M =
[[120 101 136 130 129]
 [119 119 118 130 136]
 [126 138 133 119 135]]
Rows and columns are counted from 0.
row 0 col 0 => 120
row 0 col 2 => 136
row 0 col 1 => 101
row 2 col 3 => 119

A =
[[139 137 127 123 128 129 124 128 125]
 [125 137 141 129 125 133 143 122 125]
 [133 128 127 110 117 114 123 135 124]
 [125 128 133 117 129 133 133 126 117]
 [127 127 128 130 127 123 130 133 126]
 [129 119 125 139 133 130 122 129 132]
 [131 135 125 135 128 121 123 135 130]
 [121 149 119 136 128 132 125 131 122]
 [130 135 123 141 124 123 126 134 137]
 [126 129 124 132 120 124 124 127 132]
 [128 123 131 136 131 112 124 128 111]]
A[0, -9]	139
A[-3, 8]	137
A[7, 2]	119
A[10, 6]	124
A[-7]	[127, 127, 128, 130, 127, 123, 130, 133, 126]
A[4, 7]	133
A[10, -9]	128
A[9]	[126, 129, 124, 132, 120, 124, 124, 127, 132]
A[7, -5]	128
A[-5, 7]	135
A[:, 7]	[128, 122, 135, 126, 133, 129, 135, 131, 134, 127, 128]
A[-1, -1]	111
A[-9, -4]	114
A[-9, 0]	133
A[-2, 0]	126
A[6, -7]	125
A[9, -6]	132
A[-5]	[131, 135, 125, 135, 128, 121, 123, 135, 130]
A[9, -1]	132
A[-10]	[125, 137, 141, 129, 125, 133, 143, 122, 125]
A[9, -2]	127
A[3, 5]	133
A[:, 1]	[137, 137, 128, 128, 127, 119, 135, 149, 135, 129, 123]
A[8, 5]	123
A[:, -9]	[139, 125, 133, 125, 127, 129, 131, 121, 130, 126, 128]
A[5]	[129, 119, 125, 139, 133, 130, 122, 129, 132]
A[-3, -6]	141
A[6, 6]	123
A[-10, -9]	125
A[:, 5]	[129, 133, 114, 133, 123, 130, 121, 132, 123, 124, 112]
A[1, -6]	129
A[-11, 2]	127

a =
[[130 126 128 129 133 142 128]
 [130 129 132 128 135 150 126]
 [129 129 125 127 139 108 129]]
a[0,0]	130
a[2,0]	129
a[:, 3]	[129, 128, 127]
a[:, 5]	[142, 150, 108]
a[0,6]	128
a[2,1]	129
a[1,3]	128
a[1]	[130, 129, 132, 128, 135, 150, 126]

arr =
[[137 107 108 135 130 120 136 136 136 142 117 129 141 118 107]
 [117 142 142 124 127 134 118 118 117 118 131 119 119 138 138]
 [138 129 132 132 127 140 141 143 141 134 145 149 133 121 131]
 [125 123 122 131 134 113 121 118 119 127 110 115 129 133 123]
 [126 121 123 118 111 131 134 141 140 125 127 128 124 107 116]
 [136 125 127 130 126 137 141 144 143 134 141 146 132 119 128]
 [128 139 140 139 145 133 122 117 117 129 138 129 130 138 143]
 [127 138 138 119 119 140 132 137 137 123 144 137 120 127 137]
 [136 107 108 140 138 119 130 125 126 144 121 130 143 123 113]]
arr[0, 0] => 137
arr[2, 14] => 131
arr[3, 9] => 127
arr[1, 4] => 127
arr[1, 1] => 142
arr[5, 10] => 141
arr[1, 2] => 142
arr[0] => [137, 107, 108, 135, 130, 120, 136, 136, 136, 142, 117, 129, 141, 118, 107]
arr[:, 10] => [117, 131, 145, 110, 127, 141, 138, 144, 121]
arr[6, 3] => 139
arr[2] => [138, 129, 132, 132, 127, 140, 141, 143, 141, 134, 145, 149, 133, 121, 131]
arr[8] => [136, 107, 108, 140, 138, 119, 130, 125, 126, 144, 121, 130, 143, 123, 113]
arr[5, 3] => 130
arr[7, 4] => 119
arr[3, 4] => 134
arr[1, 8] => 117
arr[7, 8] => 137
arr[4, 1] => 121
arr[8, 9] => 144
arr[:, 14] => [107, 138, 131, 123, 116, 128, 143, 137, 113]
arr[5, 12] => 132
arr[8, 7] => 125
arr[3, 1] => 123
arr[2, 7] => 143
arr[4, 0] => 126
arr[1, 12] => 119
arr[7, 2] => 138
arr[0, 9] => 142
arr[5, 14] => 128
arr[4, 7] => 141
arr[0, 11] => 129
arr[2, 2] => 132
arr[:, 7] => [136, 118, 143, 118, 141, 144, 117, 137, 125]
arr[:, 11] => [129, 119, 149, 115, 128, 146, 129, 137, 130]
arr[2, 10] => 145

x = [137 134 155 121 147 105 129 139 133 135 106 121]
x[0] -> 137
x[-6] -> 129
x[-4] -> 133

X =
[[133 129 117 135 124 128 120 128 131 126 129 128]
 [133 128 140 133 130 134 143 124 114 131 124 119]
 [130 118 124 122 120 142 128 141 130 129 131 138]
 [128 131 151 121 139 120 114 118 128 131 124 135]
 [134 128 140 130 126 136 140 126 113 131 122 122]
 [129 132 150 126 139 118 114 113 131 133 123 132]
 [135 124 120 132 123 134 121 135 130 124 127 132]
 [130 116 128 121 122 143 130 141 125 131 132 138]
 [134 126 117 133 121 132 120 132 131 125 129 131]
 [136 123 122 132 120 136 123 136 128 125 127 134]
 [133 128 117 135 123 129 120 130 128 125 129 129]]
X[0,0]: 133
X[1,3]: 133
X[:, 6]: [120, 143, 128, 114, 140, 114, 121, 130, 120, 123, 120]
X[5,1]: 132
X[5,9]: 133
X[7,7]: 141
X[3,1]: 131
X[6,8]: 130
X[3,6]: 114
X[1,4]: 130
X[1,0]: 133
X[7,9]: 131
X[4,5]: 136
X[5,5]: 118
X[4]: [134, 128, 140, 130, 126, 136, 140, 126, 113, 131, 122, 122]
X[7,10]: 132
X[7,1]: 116
X[:, 4]: [124, 130, 120, 139, 126, 139, 123, 122, 121, 120, 123]
X[1,11]: 119
X[5,8]: 131
X[6,6]: 121
X[:, 1]: [129, 128, 118, 131, 128, 132, 124, 116, 126, 123, 128]
X[10]: [133, 128, 117, 135, 123, 129, 120, 130, 128, 125, 129, 129]
X[2]: [130, 118, 124, 122, 120, 142, 128, 141, 130, 129, 131, 138]
X[1,9]: 131
X[:, 3]: [135, 133, 122, 121, 130, 126, 132, 121, 133, 132, 135]
X[0,10]: 129
X[2,10]: 131
X[5,3]: 126
X[9,4]: 120
X[2,7]: 141
X[0,6]: 120
X[7,2]: 128
X[10,8]: 128
X[5,7]: 113
X[9]: [136, 123, 122, 132, 120, 136, 123, 136, 128, 125, 127, 134]
X[5]: [129, 132, 150, 126, 139, 118, 114, 113, 131, 133, 123, 132]
